Here is a tiny trained network, its code and every weight. The questions are about switching its units off for an input and a target symbol, where a switched-off unit gives its printed mean instead of its output.

import numpy as np


def w(rows, s, z=0):
    codes = np.array(rows[::2]) - 128.0
    scale = np.full(codes.shape[1], s)
    scale[-1] = z or s
    return codes * scale


def norm(h):
    return h / np.sqrt((h * h).mean(-1, keepdims=True) + 1e-5)


def softmax(a):
    e = np.exp(a - a.max(-1, keepdims=True))
    return e / e.sum(-1, keepdims=True)


def log_softmax(a):
    a = a - a.max(-1, keepdims=True)
    return a - np.log(np.exp(a).sum(-1, keepdims=True))


def net(x, mask):
    ids = ['αβδεηθλξστφω'.index(c) for c in x.split()]
    T = len(ids)
    res = E[ids] + P[:T]
    u = 0
    for l in range(2):
        r = norm(res)
        for j in range(3):
            rows = slice(3 * j, 3 * j + 3)
            q, k, v = (r @ M[l][rows].T for M in (Q, K, V))
            z = softmax(np.where(np.tri(T) > 0, q @ k.T / 3**0.5, -1e9)) @ v
            o = O[l][rows]
            res = res + np.where(mask[u + j], z, o[:, -1]) @ o[:, :-1]
        u += 3
    return log_softmax(norm(res)[-1] @ U[:, :-1].T + U[:, -1])


Q, K, V, O = {}, {}, {}, {}
E = w([
[159,171,179,130,127,115],'α',
[76,242,77,169,37,37],'β',
[221,147,153,187,176,101],'δ',
[113,108,151,107,171,17],'ε',
[86,119,214,188,158,104],'η',
[173,178,93,195,52,200],'θ',
[57,138,183,195,172,161],'λ',
[149,55,138,84,82,119],'ξ',
[88,125,130,134,31,98],'σ',
[160,162,53,92,12,151],'τ',
[187,5,135,94,60,144],'φ',
[102,114,73,170,137,85],'ω',
],0.02)
P = w([
[237,90,234,140,40,63],'0',
[206,79,207,255,187,142],'1',
[150,83,196,70,83,139],'2',
[167,93,142,239,211,160],'3',
[74,82,146,39,123,196],'4',
[124,86,96,229,223,184],'5',
],0.0078)
Q[0] = w([
[132,132,75,75,197,66],'0.h1',
[98,89,45,236,75,122],'0.h1',
[222,160,83,142,192,116],'0.h1',
[134,173,57,211,116,105],'0.h2',
[168,187,161,64,149,112],'0.h2',
[149,85,103,215,77,142],'0.h2',
[76,77,139,175,193,174],'0.h3',
[189,93,165,205,146,66],'0.h3',
[148,252,94,89,102,195],'0.h3',
],0.022)
K[0] = w([
[166,132,137,93,200,28],'0.h1',
[76,114,7,190,84,125],'0.h1',
[235,175,105,213,148,91],'0.h1',
[225,217,66,98,74,143],'0.h2',
[180,87,206,181,165,109],'0.h2',
[130,114,19,65,105,177],'0.h2',
[223,99,218,160,165,158],'0.h3',
[153,209,107,110,225,129],'0.h3',
[101,135,24,231,20,198],'0.h3',
],0.019)
V[0] = w([
[194,170,225,63,185,124],'0.h1',
[91,114,151,235,3,51],'0.h1',
[177,104,96,119,184,167],'0.h1',
[117,74,158,164,122,126],'0.h2',
[133,127,81,80,213,156],'0.h2',
[107,131,183,121,132,133],'0.h2',
[125,120,124,97,190,168],'0.h3',
[131,128,128,81,203,146],'0.h3',
[86,138,91,155,93,148],'0.h3',
],0.011)
O[0] = w([
[213,160,183,98,97,98,106],'0.h1',
[78,1,157,143,109,108,251],'0.h1',
[171,176,73,124,151,135,101],'0.h1',
[108,119,191,149,158,118,167],'0.h2',
[127,182,83,161,173,147,35],'0.h2',
[81,138,176,162,152,128,130],'0.h2',
[122,143,89,122,176,148,80],'0.h3',
[105,139,79,119,171,149,79],'0.h3',
[174,195,151,134,116,128,99],'0.h3',
],0.0098,0.011)
Q[1] = w([
[42,123,89,189,86,58],'1.h1',
[116,183,109,28,67,94],'1.h1',
[90,115,180,42,68,232],'1.h1',
[194,83,163,182,153,174],'1.h2',
[173,161,73,197,117,121],'1.h2',
[138,205,206,5,135,139],'1.h2',
[158,93,162,167,134,219],'1.h3',
[129,144,91,218,50,122],'1.h3',
[210,120,112,194,171,131],'1.h3',
],0.026)
K[1] = w([
[35,77,78,186,72,106],'1.h1',
[185,46,162,166,44,236],'1.h1',
[63,150,147,11,73,253],'1.h1',
[131,109,114,138,37,185],'1.h2',
[152,154,63,220,98,79],'1.h2',
[233,152,210,82,202,98],'1.h2',
[194,198,141,117,79,180],'1.h3',
[130,101,79,179,34,77],'1.h3',
[249,120,153,189,118,151],'1.h3',
],0.023)
V[1] = w([
[174,57,90,106,175,67],'1.h1',
[110,178,146,244,71,88],'1.h1',
[56,204,123,65,153,5],'1.h1',
[203,168,116,215,117,129],'1.h2',
[140,133,184,124,66,254],'1.h2',
[162,57,140,168,156,212],'1.h2',
[104,144,237,117,58,162],'1.h3',
[120,226,132,173,160,140],'1.h3',
[156,192,117,68,156,57],'1.h3',
],0.022)
O[1] = w([
[74,96,158,173,208,96,164],'1.h1',
[152,52,54,36,79,138,159],'1.h1',
[16,187,150,34,95,52,66],'1.h1',
[30,164,77,151,104,86,88],'1.h2',
[115,82,193,205,5,55,179],'1.h2',
[113,114,189,188,148,41,189],'1.h2',
[115,207,35,138,187,78,247],'1.h3',
[124,67,138,212,132,59,7],'1.h3',
[208,66,108,110,134,92,44],'1.h3',
],0.015,0.021)
U = w([
[151,93,29,148,176,24,145],'α',
[93,105,33,62,119,125,254],'β',
[207,53,182,158,124,115,208],'δ',
[74,124,200,72,179,34,19],'ε',
[184,193,205,82,141,129,67],'η',
[39,149,101,211,94,104,31],'θ',
[176,208,60,130,106,186,88],'λ',
[200,177,147,79,108,64,198],'ξ',
[64,32,141,124,144,184,116],'σ',
[136,96,45,201,66,190,85],'τ',
[133,115,216,94,54,150,105],'φ',
[145,145,57,71,250,131,165],'ω',
],0.015,0.0037)

Each question gives the input, a string of symbols that net reads in full, and the target symbol t.
The units are the heads (3 rows each of Q, K, V and O). Each row of codes is followed by its name. A weight is (code - 128) times the scale printed after its matrix; where a second scale follows, it is the last column's (O and U).
mask holds one flag per head, layer by layer. A switched-off head (its flag False) gives its mean, the last column of its rows in O, instead of its output. The means were averaged over made-up inputs and are rounded, as every weight is.
A unit's drop is (log p(t) with every unit on - log p(t) with that unit switched off) / (log p(t) with every unit on - log p(t) with every unit switched off).
The circuit of an input: a set's keep is (log p(t) with only the set's units on - log p(t) with every unit switched off) / (log p(t) with every unit on - log p(t) with every unit switched off). Starting from all 6 units, units are removed one at a time, each time the one whose removal leaves the highest keep (on an exact tie, the one counted first), for as long as the keep stays at least 0.8.
units of the circuit, in order: the units of the circuit, biggest drop first
most important unit: the unit with the biggest drop
heads that matter: for each layer, one digit per head in row order, 1 if its drop is at least 0.15 and else 0, layers parted by /
input ω α φ ξ, target α: most important unit : 0.h1
input σ α β δ β ξ, target β: heads that matter : 000 / 100
input δ φ α η, target α: heads that matter : 100 / 001
input α σ η λ, target σ: heads that matter : 111 / 000
input β τ ε ω α ξ, target α: units of the circuit, in order : [1.h3, 0.h1]
input δ δ δ λ λ ξ, target δ: heads that matter : 101 / 011
input α δ α φ β η, target β: heads that matter : 000 / 100
input σ θ δ τ φ α, target α: units of the circuit, in order : [1.h3, 0.h1, 1.h2]
input α ξ η, target ε: units of the circuit, in order : [1.h3, 1.h1, 0.h2, 0.h1]
input ω θ δ ξ ω ξ, target ω: heads that matter : 010 / 010
input σ β α, target ξ: heads that matter : 000 / 001
input φ α τ φ, target τ: heads that matter : 001 / 010
input ξ α α η λ φ, target α: units of the circuit, in order : [0.h1, 1.h3]
input η α ε φ, target ε: heads that matter : 000 / 100
input ε ε τ ξ β η, target β: heads that matter : 100 / 100
input η β β λ σ, target φ: units of the circuit, in order : [1.h2]
input δ β ε α ε λ, target ε: heads that matter : 001 / 100
input ξ τ τ η, target τ: units of the circuit, in order : [1.h1, 1.h2, 0.h2, 0.h3]
input τ η θ ξ η ξ, target θ: units of the circuit, in order : [1.h2, 1.h3]
input ξ τ η λ, target τ: units of the circuit, in order : [1.h1]
input ω θ σ, target φ: units of the circuit, in order : [0.h1, 1.h2, 0.h3, 1.h3]
